Here is a tiny trained network, its code and every weight. The questions are about switching its units off for an input and a target symbol, where a switched-off unit gives its printed mean instead of its output.

import numpy as np


def w(rows, s, z=0):
    codes = np.array(rows[::2]) - 128.0
    scale = np.full(codes.shape[1], s)
    scale[-1] = z or s
    return codes * scale


def f(y):
    return np.maximum(y, 0)


def softmax(a):
    e = np.exp(a - a.max(-1, keepdims=True))
    return e / e.sum(-1, keepdims=True)


def log_softmax(a):
    a = a - a.max(-1, keepdims=True)
    return a - np.log(np.exp(a).sum(-1, keepdims=True))


def net(x, mask):
    ids = ['ΘΛΠΩαβγδεημστφψ'.index(c) for c in x.split()]
    T = len(ids)
    res = E[ids] + P[:T]
    u = 0
    for l in range(2):
        r = res
        for j in range(2):
            rows = slice(2 * j, 2 * j + 2)
            q, k, v = (r @ M[l][rows].T for M in (Q, K, V))
            z = softmax(np.where(np.tri(T) > 0, q @ k.T / 2**0.5, -1e9)) @ v
            o = O[l][rows]
            res = res + np.where(mask[u + j], z, o[:, -1]) @ o[:, :-1]
        u += 2
        y = f(res @ A[l][:, :-1].T + A[l][:, -1])
        res = res + np.where(mask[u : u + 8], y, B[l][:, -1]) @ B[l][:, :-1]
        u += 8
    return log_softmax(res[-1] @ U[:, :-1].T + U[:, -1])


Q, K, V, O, A, B = {}, {}, {}, {}, {}, {}
E = w([
[153,160,175,166,153,22,53,50],'Θ',
[142,181,29,47,96,90,177,160],'Λ',
[101,251,158,197,118,95,66,176],'Π',
[186,43,114,60,207,162,205,210],'Ω',
[94,23,73,180,191,46,117,193],'α',
[189,169,63,55,58,163,171,58],'β',
[208,53,207,73,235,128,91,89],'γ',
[92,95,27,128,175,209,167,117],'δ',
[90,47,115,184,84,161,148,243],'ε',
[190,174,231,154,33,115,52,95],'η',
[224,162,125,27,116,73,110,153],'μ',
[68,185,75,152,58,64,71,74],'σ',
[167,248,129,96,120,214,98,72],'τ',
[120,125,138,125,254,200,121,160],'φ',
[200,55,159,81,151,226,158,115],'ψ',
],0.0081)
P = w([
[45,138,170,74,131,127,138,125],'0',
[179,159,91,118,140,136,107,140],'1',
[201,148,79,138,125,123,110,143],'2',
[213,134,69,156,113,117,97,139],'3',
[234,117,63,175,103,107,94,141],'4',
[255,110,58,196,102,107,84,138],'5',
],0.0088)
Q[0] = w([
[142,9,121,177,207,198,141,165],'L0H1',
[255,215,44,124,68,81,58,137],'L0H1',
[147,219,120,107,80,80,96,96],'L0H2',
[172,67,107,138,194,170,132,163],'L0H2',
],0.012)
K[0] = w([
[59,129,171,4,158,152,155,112],'L0H1',
[102,106,152,230,79,75,105,132],'L0H1',
[182,132,98,222,114,104,92,154],'L0H2',
[51,106,165,88,131,109,149,132],'L0H2',
],0.015)
V[0] = w([
[188,136,20,91,83,173,157,24],'L0H1',
[122,90,61,171,164,215,175,254],'L0H1',
[120,170,106,242,86,55,31,136],'L0H2',
[173,93,144,116,72,50,136,191],'L0H2',
],0.0067)
O[0] = w([
[96,67,134,126,55,84,150,23,113],'L0H1',
[142,156,141,206,133,123,255,128,1],'L0H1',
[126,204,104,154,104,66,61,125,137],'L0H2',
[204,140,122,69,105,70,127,191,140],'L0H2',
],0.0092,0.0019)
A[0] = w([
[196,180,114,158,85,70,163,124,227],'L0N1',
[133,86,124,121,201,78,118,115,224],'L0N2',
[2,160,117,135,131,147,147,115,213],'L0N3',
[123,116,210,131,51,184,122,41,193],'L0N4',
[95,55,95,96,89,104,159,152,251],'L0N5',
[175,86,128,136,164,118,122,152,194],'L0N6',
[139,104,106,55,100,165,79,146,192],'L0N7',
[135,80,179,128,185,177,141,128,119],'L0N8',
],0.0075,0.0029)
B[0] = w([
[199,196,186,160,134,58,143,74,253],'L0N1',
[121,26,113,132,215,73,80,116,189],'L0N2',
[48,234,139,160,153,139,118,221,159],'L0N3',
[121,230,193,141,33,254,93,54,168],'L0N4',
[106,52,50,79,80,108,181,183,200],'L0N5',
[155,93,103,121,179,186,124,147,216],'L0N6',
[117,150,114,37,89,160,21,221,240],'L0N7',
[181,113,167,191,186,158,152,85,193],'L0N8',
],0.0054,0.0059)
Q[1] = w([
[128,51,94,145,211,255,112,208],'L1H1',
[186,134,125,194,171,116,231,149],'L1H1',
[102,175,156,149,104,64,193,88],'L1H2',
[90,50,138,181,193,208,179,177],'L1H2',
],0.0092)
K[1] = w([
[43,163,184,2,179,174,192,129],'L1H1',
[92,76,64,150,123,178,170,238],'L1H1',
[236,118,84,179,132,149,192,89],'L1H2',
[69,111,120,21,181,234,195,161],'L1H2',
],0.0078)
V[1] = w([
[121,167,129,110,7,211,163,176],'L1H1',
[164,174,216,118,76,185,63,45],'L1H1',
[1,208,89,197,122,133,109,128],'L1H2',
[201,172,224,192,212,180,125,139],'L1H2',
],0.0085)
O[1] = w([
[218,86,225,234,55,84,178,135,203],'L1H1',
[81,56,120,196,31,110,54,169,253],'L1H1',
[133,208,45,193,59,43,122,51,187],'L1H2',
[89,161,84,235,151,255,121,184,151],'L1H2',
],0.0082,0.0064)
A[1] = w([
[182,116,128,118,124,58,134,31,74],'L1N1',
[165,120,182,217,146,180,220,151,152],'L1N2',
[151,135,166,89,158,92,182,37,5],'L1N3',
[191,81,166,131,110,97,238,3,116],'L1N4',
[104,63,150,168,182,211,106,117,29],'L1N5',
[126,90,139,224,61,127,213,57,112],'L1N6',
[111,46,154,184,43,30,73,129,21],'L1N7',
[116,229,95,200,62,83,109,64,162],'L1N8',
],0.0069,0.0032)
B[1] = w([
[80,137,97,89,87,134,180,116,176],'L1N1',
[112,138,163,155,67,54,138,65,187],'L1N2',
[101,129,61,181,77,149,133,215,151],'L1N3',
[23,169,131,120,140,99,129,193,178],'L1N4',
[90,94,89,137,45,139,166,125,165],'L1N5',
[81,116,172,105,254,122,45,78,176],'L1N6',
[148,208,148,81,114,225,159,96,253],'L1N7',
[182,10,92,126,186,122,170,153,221],'L1N8',
],0.008,0.022)
U = w([
[69,161,97,101,149,94,1,137,210],'Θ',
[68,133,125,121,88,75,153,199,196],'Λ',
[200,92,74,192,141,87,111,208,128],'Π',
[152,90,144,113,155,172,227,122,2],'Ω',
[161,221,106,78,214,175,154,143,88],'α',
[91,166,182,87,131,134,121,93,135],'β',
[87,92,101,110,143,178,125,175,16],'γ',
[66,95,133,140,182,62,119,80,153],'δ',
[189,200,205,187,122,68,179,140,232],'ε',
[180,167,149,141,61,177,97,186,127],'η',
[194,55,211,78,176,87,116,176,161],'μ',
[175,114,85,80,80,91,166,40,116],'σ',
[157,112,167,143,181,172,97,68,98],'τ',
[67,177,66,175,100,166,143,99,59],'φ',
[102,57,159,172,60,93,125,130,138],'ψ',
],0.0057,0.0038)

Each question gives the input, a string of symbols that net reads in full, and the target symbol t.
The units are the heads (2 rows each of Q, K, V and O) and the neurons (one row each of A and B). Each row of codes is followed by its name. A weight is (code - 128) times the scale printed after its matrix; where a second scale follows, it is the last column's (O, A, B and U).
mask holds one flag per unit, layer by layer, with each layer's heads first. A switched-off unit (its flag False) gives its mean, the last column of its rows in O or B, instead of its output. The means were averaged over made-up inputs and are rounded, as every weight is.
A unit's drop is (log p(t) with every unit on - log p(t) with that unit switched off) / (log p(t) with every unit on - log p(t) with every unit switched off).
The circuit of an input: a set's keep is (log p(t) with only the set's units on - log p(t) with every unit switched off) / (log p(t) with every unit on - log p(t) with every unit switched off). Starting from the 12 units with the biggest drops (on a tie, the unit counted first), units are removed one at a time, each time the one whose removal leaves the highest keep (on an exact tie, the one counted first), for as long as the keep stays at least 0.8.
circuit, biggest first: the units of the circuit, biggest drop first
most important unit: the unit with the biggest drop
k most important neurons: the k neurons with the biggest drops, biggest first
top k neurons in layer l: the k neurons of layer l with the biggest drops, biggest first
which heads matter: for each layer, one digit per head in row order, 1 if its drop is at least 0.15 and else 0, layers parted by /
input σ ψ σ Λ Θ φ, target σ: which heads matter -> 10 / 01
input δ Λ Ω μ β, target β: 4 most important neurons -> L0N4, L1N7, L1N6, L1N4
input ε Π τ Λ, target Π: which heads matter -> 01 / 01
input α Λ β, target α: circuit, biggest first -> L1H1, L0H1
input Λ ε τ, target ε: most important neuron -> L1N2
input Λ η μ Ω δ ψ, target Λ: which heads matter -> 01 / 11
input Ω σ τ β β, target σ: which heads matter -> 11 / 01
input γ Π δ γ α, target γ: circuit, biggest first -> L1H2, L1H1, L0H2, L0N8
input Θ Θ Π δ, target Θ: which heads matter -> 10 / 10
input Π τ δ, target Π: which heads matter -> 10 / 01
input φ Ω ε δ ε Θ, target Θ: circuit, biggest first -> L1H1, L0H2
input β Θ Θ ε ε, target β: which heads matter -> 11 / 11
input μ η δ μ γ, target μ: circuit, biggest first -> L1H2, L0H2, L1N7
input ψ η τ, target η: which heads matter -> 10 / 10
input Ω Π ε Ω, target Ω: circuit, biggest first -> L1H1, L0H2, L1H2, L1N5
input ε σ Θ Π ψ, target ε: which heads matter -> 10 / 10
input ε μ δ ε ε, target ε: circuit, biggest first -> L0H1, L1H1, L1N2
input ψ ψ μ Λ Λ Λ, target Λ: most important unit -> L0H1
input α μ ψ τ ε, target α: circuit, biggest first -> L1H1, L0H1
input ψ δ Λ α α ε, target ψ: most important unit -> L0H2
input η μ ε μ ε Λ, target ε: which heads matter -> 10 / 01
input α ε φ ε ψ, target α: which heads matter -> 10 / 10
input η η Π τ, target Π: which heads matter -> 01 / 01
input σ Λ Π, target Π: top 2 neurons in layer 1 -> L1N8, L1N7
input ψ Λ Λ Λ δ φ, target ψ: which heads matter -> 01 / 01
input σ μ μ β τ, target σ: which heads matter -> 11 / 01
input β φ μ ψ ψ, target β: most important unit -> L1N7
input Ω β γ, target Ω: 2 most important neurons -> L1N5, L0N8
input ψ β μ, target μ: which heads matter -> 01 / 01
input σ σ Θ ε Ω β, target ε: top 2 neurons in layer 0 -> L0N1, L0N7
